Here is a tiny trained network, its code and every weight. The questions are about switching its units off for an input and a target symbol, where a switched-off unit gives its printed mean instead of its output.

import numpy as np


def w(rows, s, z=0):
    codes = np.array(rows[::2]) - 128.0
    scale = np.full(codes.shape[1], s)
    scale[-1] = z or s
    return codes * scale


def f(y):
    return np.maximum(y, 0)


def softmax(a):
    e = np.exp(a - a.max(-1, keepdims=True))
    return e / e.sum(-1, keepdims=True)


def log_softmax(a):
    a = a - a.max(-1, keepdims=True)
    return a - np.log(np.exp(a).sum(-1, keepdims=True))


def net(x, mask):
    ids = ['δθπτψω'.index(c) for c in x.split()]
    T = len(ids)
    res = E[ids] + P[:T]
    r = res
    for j in range(2):
        rows = slice(2 * j, 2 * j + 2)
        q, k, v = (r @ M[0][rows].T for M in (Q, K, V))
        z = softmax(np.where(np.tri(T) > 0, q @ k.T / 2**0.5, -1e9)) @ v
        o = O[0][rows]
        res = res + np.where(mask[j], z, o[:, -1]) @ o[:, :-1]
    y = f(res @ A[0][:, :-1].T + A[0][:, -1])
    res = res + np.where(mask[2:6], y, B[0][:, -1]) @ B[0][:, :-1]
    return log_softmax(res[-1] @ U[:, :-1].T + U[:, -1])


Q, K, V, O, A, B = {}, {}, {}, {}, {}, {}
E = w([
[181,94,126,210],'δ',
[114,47,76,150],'θ',
[83,58,152,151],'π',
[102,186,155,79],'τ',
[153,119,162,111],'ψ',
[87,109,106,254],'ω',
],0.02)
P = w([
[191,98,129,138],'0',
[111,133,70,107],'1',
[178,135,228,158],'2',
[99,132,100,69],'3',
[79,72,163,161],'4',
[161,134,198,149],'5',
[96,155,105,68],'6',
[55,128,173,83],'7',
[75,68,131,116],'8',
[7,154,254,86],'9',
[147,62,134,137],'10',
],0.0077)
Q[0] = w([
[54,172,159,172],'head 0',
[177,70,253,120],'head 0',
[119,189,22,96],'head 1',
[130,202,158,115],'head 1',
],0.0078)
K[0] = w([
[128,131,90,108],'head 0',
[52,142,124,144],'head 0',
[200,158,151,186],'head 1',
[140,111,6,144],'head 1',
],0.012)
V[0] = w([
[183,90,100,112],'head 0',
[162,98,160,81],'head 0',
[127,166,158,85],'head 1',
[248,177,127,142],'head 1',
],0.017)
O[0] = w([
[169,80,226,146,128],'head 0',
[238,180,241,66,88],'head 0',
[161,248,120,94,53],'head 1',
[71,161,206,185,3],'head 1',
],0.011,0.007)
A[0] = w([
[232,155,230,59,254],'neuron 0',
[40,104,61,182,97],'neuron 1',
[130,155,2,114,247],'neuron 2',
[26,15,141,116,110],'neuron 3',
],0.0067,0.0034)
B[0] = w([
[42,147,93,1,161],'neuron 0',
[104,87,180,203,214],'neuron 1',
[56,205,226,109,210],'neuron 2',
[200,150,161,223,249],'neuron 3',
],0.008,0.013)
U = w([
[122,224,126,94,194],'δ',
[84,41,79,20,249],'θ',
[178,25,134,50,14],'π',
[1,72,58,104,60],'τ',
[123,141,202,50,254],'ψ',
[167,140,250,95,52],'ω',
],0.0062,0.0028)

Each question gives the input, a string of symbols that net reads in full, and the target symbol t.
The units are the heads (2 rows each of Q, K, V and O) and the neurons (one row each of A and B). Each row of codes is followed by its name. A weight is (code - 128) times the scale printed after its matrix; where a second scale follows, it is the last column's (O, A, B and U).
mask holds one flag per unit, heads first, then neurons. A switched-off unit (its flag False) gives its mean, the last column of its rows in O or B, instead of its output. The means were averaged over made-up inputs and are rounded, as every weight is.
A unit's drop is (log p(t) with every unit on - log p(t) with that unit switched off) / (log p(t) with every unit on - log p(t) with every unit switched off).
The circuit of an input: a set's keep is (log p(t) with only the set's units on - log p(t) with every unit switched off) / (log p(t) with every unit on - log p(t) with every unit switched off). Starting from all 6 units, units are removed one at a time, each time the one whose removal leaves the highest keep (on an exact tie, the one counted first), for as long as the keep stays at least 0.8.
units of the circuit, in order: the units of the circuit, biggest drop first
top k neurons: the k neurons with the biggest drops, biggest first
heads that matter: for each layer, one digit per head in row order, 1 if its drop is at least 0.15 and else 0, layers parted by /
drop when u is switched off: that unit's drop, to one decimal
input δ δ θ δ ω, target ω: units of the circuit, in order => neuron 3; head 0; head 1
input π π τ, target θ: units of the circuit, in order => neuron 3; head 1
input δ ψ ω δ δ δ ω, target ω: units of the circuit, in order => head 1; head 0; neuron 3
input τ δ δ θ, target ω: units of the circuit, in order => head 1; head 0
input τ δ τ θ, target δ: top neuron => neuron 1
input ω ω θ, target τ: heads that matter => 10
input δ δ δ θ, target ω: units of the circuit, in order => head 1; neuron 3
input π δ θ, target π: units of the circuit, in order => head 0; head 1; neuron 2
input δ θ δ δ π θ, target π: units of the circuit, in order => head 0; head 1; neuron 3
input τ τ τ, target δ: units of the circuit, in order => head 1; head 0
input ψ δ θ θ θ ω θ δ, target π: units of the circuit, in order => head 1; neuron 2; head 0
input ω π τ δ δ ω τ, target τ: units of the circuit, in order => head 1; head 0
input θ δ δ δ, target ω: top 2 neurons => neuron 3; neuron 0
input ψ τ τ δ, target δ: units of the circuit, in order => head 1
input δ θ ω, target π: top 2 neurons => neuron 2; neuron 3
input π δ ψ θ ψ δ π ψ, target θ: top 3 neurons => neuron 0; neuron 3; neuron 2
input δ θ π θ δ ψ δ π π, target π: top 2 neurons => neuron 3; neuron 0
input ω τ ω π π π τ τ θ ψ, target θ: top 2 neurons => neuron 3; neuron 1
input τ π π π θ θ δ δ δ π δ, target θ: top 2 neurons => neuron 3; neuron 1
input ω ω τ, target τ: units of the circuit, in order => head 0
input ψ π τ δ ω δ, target τ: drop when neuron 3 is switched off => 0.2
input π ω π τ ω π, target τ: drop when head 0 is switched off => 1.4
input τ θ τ τ ω, target δ: drop when neuron 1 is switched off => 0.0
input ψ π δ ω δ δ δ ω ω δ ψ, target τ: drop when head 0 is switched off => 1.0
